Below is a small trained network, with its code and all its weights. Each question gives an input and a target symbol and asks what happens when units are switched off, that is, made to give their printed mean instead of their output.

import numpy as np


def w(rows, s, z=0):
    codes = np.array(rows[::2]) - 128.0
    scale = np.full(codes.shape[1], s)
    scale[-1] = z or s
    return codes * scale


def norm(h):
    return h / np.sqrt((h * h).mean(-1, keepdims=True) + 1e-5)


def softmax(a):
    e = np.exp(a - a.max(-1, keepdims=True))
    return e / e.sum(-1, keepdims=True)


def log_softmax(a):
    a = a - a.max(-1, keepdims=True)
    return a - np.log(np.exp(a).sum(-1, keepdims=True))


def net(x, mask):
    ids = ['δζηθλμστφ'.index(c) for c in x.split()]
    T = len(ids)
    res = E[ids] + P[:T]
    u = 0
    for l in range(3):
        r = norm(res)
        for j in range(2):
            rows = slice(2 * j, 2 * j + 2)
            q, k, v = (r @ M[l][rows].T for M in (Q, K, V))
            z = softmax(np.where(np.tri(T) > 0, q @ k.T / 2**0.5, -1e9)) @ v
            o = O[l][rows]
            res = res + np.where(mask[u + j], z, o[:, -1]) @ o[:, :-1]
        u += 2
    return log_softmax(norm(res)[-1] @ U[:, :-1].T + U[:, -1])


Q, K, V, O = {}, {}, {}, {}
E = w([
[80,50,252],'δ',
[153,124,158],'ζ',
[150,154,88],'η',
[140,126,166],'θ',
[173,159,56],'λ',
[157,121,157],'μ',
[162,138,182],'σ',
[167,127,168],'τ',
[172,167,18],'φ',
],0.023)
P = w([
[79,160,8],'0',
[54,70,97],'1',
[220,175,45],'2',
[97,164,84],'3',
[65,72,166],'4',
[202,177,49],'5',
[80,130,125],'6',
[72,72,170],'7',
],0.011)
Q[0] = w([
[103,121,61],'0.h0',
[130,251,107],'0.h0',
[154,114,103],'0.h1',
[111,168,93],'0.h1',
],0.022)
K[0] = w([
[123,9,94],'0.h0',
[88,215,7],'0.h0',
[209,155,168],'0.h1',
[44,170,178],'0.h1',
],0.016)
V[0] = w([
[190,61,98],'0.h0',
[2,111,135],'0.h0',
[132,62,132],'0.h1',
[112,136,65],'0.h1',
],0.015)
O[0] = w([
[114,23,104,58],'0.h0',
[249,192,127,150],'0.h0',
[123,88,118,4],'0.h1',
[140,113,167,238],'0.h1',
],0.014,0.0032)
Q[1] = w([
[131,9,232],'1.h0',
[202,216,9],'1.h0',
[160,174,241],'1.h1',
[68,113,216],'1.h1',
],0.012)
K[1] = w([
[33,184,98],'1.h0',
[216,151,101],'1.h0',
[211,111,254],'1.h1',
[40,134,228],'1.h1',
],0.013)
V[1] = w([
[200,135,182],'1.h0',
[151,123,25],'1.h0',
[30,75,254],'1.h1',
[173,77,111],'1.h1',
],0.0078)
O[1] = w([
[167,89,83,249],'1.h0',
[83,126,179,59],'1.h0',
[181,60,182,141],'1.h1',
[254,71,49,126],'1.h1',
],0.0074,0.0013)
Q[2] = w([
[36,113,165],'2.h0',
[249,113,36],'2.h0',
[147,183,2],'2.h1',
[50,136,121],'2.h1',
],0.0098)
K[2] = w([
[79,72,137],'2.h0',
[177,206,66],'2.h0',
[62,141,9],'2.h1',
[129,84,92],'2.h1',
],0.011)
V[2] = w([
[124,66,33],'2.h0',
[143,7,7],'2.h0',
[42,74,97],'2.h1',
[158,88,211],'2.h1',
],0.012)
O[2] = w([
[153,66,181,43],'2.h0',
[155,125,8,1],'2.h0',
[47,160,159,3],'2.h1',
[197,140,213,160],'2.h1',
],0.011,0.0045)
U = w([
[133,95,166,3],'δ',
[154,108,134,52],'ζ',
[160,132,104,63],'η',
[188,249,142,207],'θ',
[39,86,180,63],'λ',
[190,47,119,160],'μ',
[86,164,203,73],'σ',
[105,11,173,94],'τ',
[62,155,167,157],'φ',
],0.014,0.0044)

Each question gives the input, a string of symbols that net reads in full, and the target symbol t.
The units are the heads (2 rows each of Q, K, V and O). Each row of codes is followed by its name. A weight is (code - 128) times the scale printed after its matrix; where a second scale follows, it is the last column's (O and U).
mask holds one flag per head, layer by layer. A switched-off head (its flag False) gives its mean, the last column of its rows in O, instead of its output. The means were averaged over made-up inputs and are rounded, as every weight is.
A unit's drop is (log p(t) with every unit on - log p(t) with that unit switched off) / (log p(t) with every unit on - log p(t) with every unit switched off).
The circuit of an input: a set's keep is (log p(t) with only the set's units on - log p(t) with every unit switched off) / (log p(t) with every unit on - log p(t) with every unit switched off). Starting from all 6 units, units are removed one at a time, each time the one whose removal leaves the highest keep (on an exact tie, the one counted first), for as long as the keep stays at least 0.8.
units of the circuit, in order: the units of the circuit, biggest drop first
which heads matter: for each layer, one digit per head in row order, 1 if its drop is at least 0.15 and else 0, layers parted by /
drop when u is switched off: that unit's drop, to one decimal
input σ μ τ, target σ: units of the circuit, in order : 0.h0
input τ μ θ, target τ: which heads matter : 10 / 00 / 00
input φ σ μ, target φ: units of the circuit, in order : 1.h1, 0.h0, 2.h1
input μ μ θ μ θ θ σ, target τ: units of the circuit, in order : 0.h0, 2.h0
input μ θ θ, target μ: which heads matter : 10 / 00 / 10
input θ μ θ θ φ, target φ: units of the circuit, in order : 2.h1, 0.h0
input φ θ ζ, target φ: units of the circuit, in order : 1.h1, 2.h1, 0.h0
input λ θ θ μ θ τ, target λ: units of the circuit, in order : 0.h0, 0.h1, 1.h0
input φ μ τ, target φ: which heads matter : 11 / 11 / 01
input μ θ θ θ λ θ, target μ: units of the circuit, in order : 0.h0, 2.h0
input φ τ θ, target φ: units of the circuit, in order : 0.h0, 1.h0, 1.h1, 0.h1
input μ τ μ θ μ ζ, target μ: which heads matter : 10 / 01 / 10
input μ θ τ, target μ: drop when 0.h0 is switched off : 0.6
input μ δ σ, target μ: drop when 1.h0 is switched off : -0.1
input φ η θ μ, target μ: drop when 0.h1 is switched off : 0.1
input φ μ θ θ μ μ θ θ, target θ: drop when 1.h0 is switched off : 0.1
input τ λ θ τ, target λ: units of the circuit, in order : 0.h0
